[[128 127 129 125 127 129 126 126]
 [128 127 126 133 128 124 134 130]
 [127 127 127 127 128 128 128 127]
 [127 128 129 124 127 130 125 126]
 [150 127 129 127 127 129 127 127]
 [127 129 125 122 128 129 126 127]
 [129 114 131 133 127 128 129 129]
 [127 129 125 127 129 128 129 128]]
=>
[[126 126 129 127 125 129 127 128]
 [130 134 124 128 133 126 127 128]
 [127 128 128 128 127 127 127 127]
 [126 125 130 127 124 129 128 127]
 [127 127 129 127 127 129 127 150]
 [127 126 129 128 122 125 129 127]
 [129 129 128 127 133 131 114 129]
 [128 129 128 129 127 125 129 127]]

[[151 109 109 132 122 149 118 126]
 [134 142 133 123 136 133 120 119]
 [122 119 129 129 132 127 124 123]
 [125 119 125 132 118 121 126 126]
 [125 124 136 124 135 138 141 140]]
=>
[[126 118 149 122 132 109 109 151]
 [119 120 133 136 123 133 142 134]
 [123 124 127 132 129 129 119 122]
 [126 126 121 118 132 125 119 125]
 [140 141 138 135 124 136 124 125]]

[[134 129]
 [147 131]
 [132 133]
 [132 133]
 [129 149]
 [130 136]
 [134 130]
 [131 130]]
=>
[[129 134]
 [131 147]
 [133 132]
 [133 132]
 [149 129]
 [136 130]
 [130 134]
 [130 131]]

[[124 123 124 132 124 124 122 120 132]
 [135 136 136 121 135 135 145 150 122]]
=>
[[132 120 122 124 124 132 124 123 124]
 [122 150 145 135 135 121 136 136 135]]

[[132 114 118 119 133 128 130 123 141]
 [134 123 135 128 127 129 124 135 134]
 [125 117 104 118 136 125 137 111 136]
 [134 115 127 122 131 129 127 130 141]
 [128 117 114 120 133 127 133 119 137]
 [130 128 131 128 128 129 126 131 129]
 [129 133 139 133 124 129 124 136 125]]
=>
[[141 123 130 128 133 119 118 114 132]
 [134 135 124 129 127 128 135 123 134]
 [136 111 137 125 136 118 104 117 125]
 [141 130 127 129 131 122 127 115 134]
 [137 119 133 127 133 120 114 117 128]
 [129 131 126 129 128 128 131 128 130]
 [125 136 124 129 124 133 139 133 129]]

[[149 127]
 [146 127]
 [109 128]
 [147 127]
 [147 128]
 [145 129]]
=>
[[127 149]
 [127 146]
 [128 109]
 [127 147]
 [128 147]
 [129 145]]

[[127 129 129 127 129]
 [115 114 114 115 141]
 [117 116 116 117 140]
 [115 114 114 115 141]
 [116 116 116 116 140]
 [119 118 118 119 137]
 [148 148 148 148 107]
 [115 115 115 115 141]
 [128 128 129 127 129]
 [114 114 114 115 142]
 [114 113 113 114 142]]
=>
[[129 127 129 129 127]
 [141 115 114 114 115]
 [140 117 116 116 117]
 [141 115 114 114 115]
 [140 116 116 116 116]
 [137 119 118 118 119]
 [107 148 148 148 148]
 [141 115 115 115 115]
 [129 127 129 128 128]
 [142 115 114 114 114]
 [142 114 113 113 114]]

[[140 128 139]
 [142 129 141]
 [155 129 146]
 [143 131 141]
 [135 117 134]
 [137 121 135]
 [136 104 130]
 [136 115 135]
 [156 122 142]
 [137 124 137]
 [137 119 134]]
=>
[[139 128 140]
 [141 129 142]
 [146 129 155]
 [141 131 143]
 [134 117 135]
 [135 121 137]
 [130 104 136]
 [135 115 136]
 [142 122 156]
 [137 124 137]
 [134 119 137]]

[[127 128]
 [112 128]
 [118 128]
 [137 128]
 [137 127]
 [156 127]
 [132 129]
 [156 129]
 [133 128]
 [121 128]
 [123 128]]
=>
[[128 127]
 [128 112]
 [128 118]
 [128 137]
 [127 137]
 [127 156]
 [129 132]
 [129 156]
 [128 133]
 [128 121]
 [128 123]]
---
[[115 138 141 134]
 [108 122 142 143]
 [126 140 150 151]]
=>
[[115 138]
 [108 122]
 [126 140]]

[[145 107 104 101]
 [111 149 151 155]
 [147 104 102  98]]
=>
[[145 107]
 [111 149]
 [147 104]]

[[115 117]
 [125 130]
 [151 134]
 [146 152]]
=>
[[115 117]
 [125 130]
 [151 134]]

[[128 102 131 152]
 [128 124 133 134]
 [128 121 133 136]]
=>
[[128 102]
 [128 124]
 [128 121]]

[[128 132 145 141]
 [139 150 128 146]
 [124 120 146 131]]
=>
[[128 132]
 [139 150]
 [124 120]]

[[124 126 103 128]
 [127 132 103 127]
 [131 130 100 128]]
=>
[[124 126]
 [127 132]
 [131 130]]

[[128 131 153 128]
 [128 126 101 129]
 [126 129 155 128]
 [126 128 153 126]]
=>
[[128 131]
 [128 126]
 [126 129]]

[[113 111]
 [150 123]
 [149 135]
 [127 105]
 [115 147]]
=>
[[113 111]
 [150 123]
 [149 135]]
